Here is a tiny trained network, its code and every weight. The questions are about switching its units off for an input and a class, where a switched-off unit gives its printed mean instead of its output.

import numpy as np


def w(rows, s, z=0):
    codes = np.array(rows[::2]) - 128.0
    scale = np.full(codes.shape[1], s)
    scale[-1] = z or s
    return codes * scale


def norm(h):
    return h / np.sqrt((h * h).mean(-1, keepdims=True) + 1e-5)


def f(y):
    return y / 2 * (1 + np.tanh(0.7978845608 * (y + 0.044715 * y**3)))


def log_softmax(a):
    a = a - a.max(-1, keepdims=True)
    return a - np.log(np.exp(a).sum(-1, keepdims=True))


def net(x, mask):
    res = np.array(x, float).reshape(1, 3) / 4 @ E
    u = 0
    for l in range(2):
        y = f(norm(res) @ A[l][:, :-1].T + A[l][:, -1])
        res = res + np.where(mask[u : u + 9], y, B[l][:, -1]) @ B[l][:, :-1]
        u += 9
    return log_softmax(norm(res)[-1] @ U[:, :-1].T + U[:, -1])


A, B = {}, {}
E = w([
[83,43,148,106,29,53,156,145],'x0',
[95,239,2,201,146,156,205,195],'x1',
[206,205,197,119,98,119,147,62],'x2',
],0.0083)
A[0] = w([
[111,65,134,92,73,91,93,124,43],'0.n0',
[112,49,164,105,138,131,110,169,51],'0.n1',
[50,106,10,164,139,135,139,230,165],'0.n2',
[143,174,114,148,43,69,175,147,26],'0.n3',
[102,145,34,193,137,102,146,199,2],'0.n4',
[165,124,153,109,181,209,91,120,3],'0.n5',
[106,131,186,161,99,91,169,144,86],'0.n6',
[139,139,144,78,112,110,90,105,75],'0.n7',
[118,184,34,198,154,155,156,143,144],'0.n8',
],0.012,0.0063)
B[0] = w([
[137,83,155,135,144,118,179,126,182],'0.n0',
[139,85,100,145,133,125,118,56,169],'0.n1',
[14,156,99,162,111,165,86,194,248],'0.n2',
[110,205,109,168,99,65,150,101,168],'0.n3',
[138,150,153,5,79,159,73,190,193],'0.n4',
[153,183,136,132,137,106,84,161,159],'0.n5',
[135,135,106,91,148,68,137,161,147],'0.n6',
[88,134,68,73,107,140,112,181,151],'0.n7',
[141,95,133,69,146,195,185,139,236],'0.n8',
],0.013,0.012)
A[1] = w([
[46,90,96,137,54,84,28,186,114],'1.n0',
[198,2,160,97,75,96,170,103,2],'1.n1',
[76,105,18,188,82,198,127,116,92],'1.n2',
[241,174,128,78,185,186,70,135,101],'1.n3',
[156,137,138,137,198,37,61,88,111],'1.n4',
[124,193,125,184,92,58,169,73,26],'1.n5',
[225,130,139,94,239,193,183,59,65],'1.n6',
[157,171,192,206,121,86,55,103,62],'1.n7',
[117,86,156,114,194,210,113,124,112],'1.n8',
],0.0089,0.0048)
B[1] = w([
[218,101,218,177,178,168,122,60,227],'1.n0',
[212,163,65,2,202,212,183,99,230],'1.n1',
[74,135,192,127,206,157,134,112,184],'1.n2',
[133,78,87,195,68,90,74,142,254],'1.n3',
[108,158,153,54,108,122,74,138,177],'1.n4',
[111,155,39,138,124,18,154,137,159],'1.n5',
[214,91,133,225,69,141,150,128,202],'1.n6',
[33,138,119,74,153,92,66,126,157],'1.n7',
[116,198,158,150,98,47,167,127,192],'1.n8',
],0.0099,0.0061)
U = w([
[73,202,125,95,125,210,143,219,177],'0',
[62,62,170,211,197,163,79,95,82],'1',
[122,199,69,114,96,27,174,123,106],'2',
[91,123,157,203,140,71,174,131,1],'3',
[168,142,130,132,99,102,3,129,140],'4',
[214,145,99,214,80,168,175,145,127],'5',
[180,97,122,37,163,129,144,80,169],'6',
],0.021,0.0073)

Each question gives the input, the list of numbers given to net, and the class t.
The units are the neurons (one row each of A and B). Each row of codes is followed by its name. A weight is (code - 128) times the scale printed after its matrix; where a second scale follows, it is the last column's (A, B and U).
mask holds one flag per neuron, layer by layer. A switched-off neuron (its flag False) gives its mean, the last column of its row in B, instead of its output. The means were averaged over made-up inputs and are rounded, as every weight is.
A unit's drop is (log p(t) with every unit on - log p(t) with that unit switched off) / (log p(t) with every unit on - log p(t) with every unit switched off).
The circuit of an input: a set's keep is (log p(t) with only the set's units on - log p(t) with every unit switched off) / (log p(t) with every unit on - log p(t) with every unit switched off). Starting from the 12 units with the biggest drops (on a tie, the unit counted first), units are removed one at a time, each time the one whose removal leaves the highest keep (on an exact tie, the one counted first), for as long as the keep stays at least 0.8.
units of the circuit, in order: the units of the circuit, biggest drop first
k most important neurons: the k neurons with the biggest drops, biggest first
top k neurons in layer l: the k neurons of layer l with the biggest drops, biggest first
drop of u: that unit's drop, to one decimal
input [1,3,7], class 2: units of the circuit, in order : 0.n3
input [-5,8,8], class 5: units of the circuit, in order : 0.n2, 1.n6
input [0,4,6], class 5: 3 most important neurons : 0.n2, 0.n8, 1.n6
input [-2,-4,-2], class 6: top 3 neurons in layer 0 : 0.n2, 0.n1, 0.n0
input [-2,-8,8], class 4: 2 most important neurons : 0.n8, 1.n3
input [3,-5,-8], class 1: top 2 neurons in layer 0 : 0.n8, 0.n4
input [-2,-4,-1], class 4: 3 most important neurons : 0.n5, 0.n2, 0.n8
input [-2,4,4], class 5: 2 most important neurons : 0.n2, 1.n6
input [0,-7,-8], class 6: 2 most important neurons : 0.n2, 1.n1
input [6,-5,-7], class 6: 3 most important neurons : 1.n1, 0.n2, 0.n0
input [-8,8,6], class 5: top 2 neurons in layer 0 : 0.n2, 0.n7
input [1,0,-6], class 1: 2 most important neurons : 1.n0, 0.n1
input [-1,0,4], class 4: 2 most important neurons : 0.n8, 0.n2
input [0,4,5], class 5: 2 most important neurons : 0.n2, 0.n8
input [-5,2,3], class 5: drop of 0.n2 : 0.1
input [-2,1,1], class 5: drop of 0.n2 : 0.7
input [-6,-5,-6], class 4: drop of 0.n2 : 0.4
